Below is a small trained network, with its code and all its weights. Each question gives an input and a class and asks what happens when units are switched off, that is, made to give their printed mean instead of their output.

import numpy as np


def w(rows, s, z=0):
    codes = np.array(rows[::2]) - 128.0
    scale = np.full(codes.shape[1], s)
    scale[-1] = z or s
    return codes * scale


def f(y):
    return np.maximum(y, 0)


def log_softmax(a):
    a = a - a.max(-1, keepdims=True)
    return a - np.log(np.exp(a).sum(-1, keepdims=True))


def net(x, mask):
    res = np.array(x, float).reshape(1, 4) / 4 @ E
    y = f(res @ A[0][:, :-1].T + A[0][:, -1])
    res = res + np.where(mask, y, B[0][:, -1]) @ B[0][:, :-1]
    return log_softmax(res[-1] @ U[:, :-1].T + U[:, -1])


A, B = {}, {}
E = w([
[181,154,197,38,126,80,159,158,143],'x0',
[223,129,112,137,108,173,151,193,159],'x1',
[130,248,155,133,72,210,132,126,75],'x2',
[74,111,62,93,85,185,176,157,138],'x3',
],0.015)
A[0] = w([
[68,90,33,83,107,111,147,140,89,250],'neuron 1',
[53,110,144,149,181,101,54,25,71,200],'neuron 2',
[198,169,184,145,141,122,131,162,134,116],'neuron 3',
[192,67,191,159,254,89,152,153,111,72],'neuron 4',
[189,93,180,99,213,94,221,131,118,133],'neuron 5',
[162,199,132,101,39,164,203,129,146,116],'neuron 6',
],0.0099,0.002)
B[0] = w([
[100,149,87,108,80,232,167,167,164,203],'neuron 1',
[138,172,181,195,134,112,54,57,120,246],'neuron 2',
[87,110,162,185,134,155,28,134,148,207],'neuron 3',
[139,117,142,146,127,57,136,136,74,247],'neuron 4',
[104,112,130,136,202,137,138,123,138,228],'neuron 5',
[116,250,116,91,26,136,117,157,134,216],'neuron 6',
],0.013,0.015)
U = w([
[129,50,117,117,147,101,254,129,200,5],'0',
[59,132,64,155,121,179,143,153,215,223],'1',
[175,57,111,129,164,34,197,134,48,105],'2',
[152,201,118,178,40,128,117,109,117,184],'3',
[120,118,172,228,210,84,69,66,98,128],'4',
],0.0095,0.003)

Each question gives the input, the list of numbers given to net, and the class t.
The units are the neurons (one row each of A and B). Each row of codes is followed by its name. A weight is (code - 128) times the scale printed after its matrix; where a second scale follows, it is the last column's (A, B and U).
mask holds one flag per neuron, in row order. A switched-off neuron (its flag False) gives its mean, the last column of its row in B, instead of its output. The means were averaged over made-up inputs and are rounded, as every weight is.
A unit's drop is (log p(t) with every unit on - log p(t) with that unit switched off) / (log p(t) with every unit on - log p(t) with every unit switched off).
The circuit of an input: a set's keep is (log p(t) with only the set's units on - log p(t) with every unit switched off) / (log p(t) with every unit on - log p(t) with every unit switched off). Starting from all 6 units, units are removed one at a time, each time the one whose removal leaves the highest keep (on an exact tie, the one counted first), for as long as the keep stays at least 0.8.
units of the circuit, in order: the units of the circuit, biggest drop first
unit that matters most: the unit with the biggest drop
k most important neurons: the k neurons with the biggest drops, biggest first
drop when u is switched off: that unit's drop, to one decimal
input [6,3,-8,1], class 2: unit that matters most : neuron 4
input [8,0,-5,7], class 0: 3 most important neurons : neuron 3; neuron 2; neuron 5
input [6,-5,-5,3], class 0: units of the circuit, in order : neuron 1; neuron 3; neuron 6
input [6,-4,-4,5], class 0: 3 most important neurons : neuron 6; neuron 3; neuron 2
input [4,3,-2,0], class 4: 3 most important neurons : neuron 1; neuron 3; neuron 5
input [4,-8,-1,5], class 1: 3 most important neurons : neuron 1; neuron 4; neuron 6
input [2,0,0,5], class 1: 3 most important neurons : neuron 2; neuron 4; neuron 1
input [8,3,4,-7], class 4: 3 most important neurons : neuron 3; neuron 5; neuron 1
input [4,1,-3,1], class 2: units of the circuit, in order : neuron 2; neuron 1
input [8,4,-8,2], class 2: 2 most important neurons : neuron 4; neuron 2
input [7,-7,-2,5], class 1: 2 most important neurons : neuron 1; neuron 4
input [-1,0,4,7], class 1: 3 most important neurons : neuron 2; neuron 1; neuron 4
input [6,0,-1,5], class 1: 2 most important neurons : neuron 2; neuron 4
input [8,-1,0,7], class 1: unit that matters most : neuron 2
input [-7,3,4,2], class 1: 2 most important neurons : neuron 2; neuron 4
input [7,4,-6,1], class 2: drop when neuron 6 is switched off : 0.0
input [3,8,-7,0], class 2: drop when neuron 4 is switched off : 0.6
input [7,4,-8,-3], class 2: drop when neuron 4 is switched off : 3.9
input [5,-3,-1,6], class 1: drop when neuron 2 is switched off : 0.1
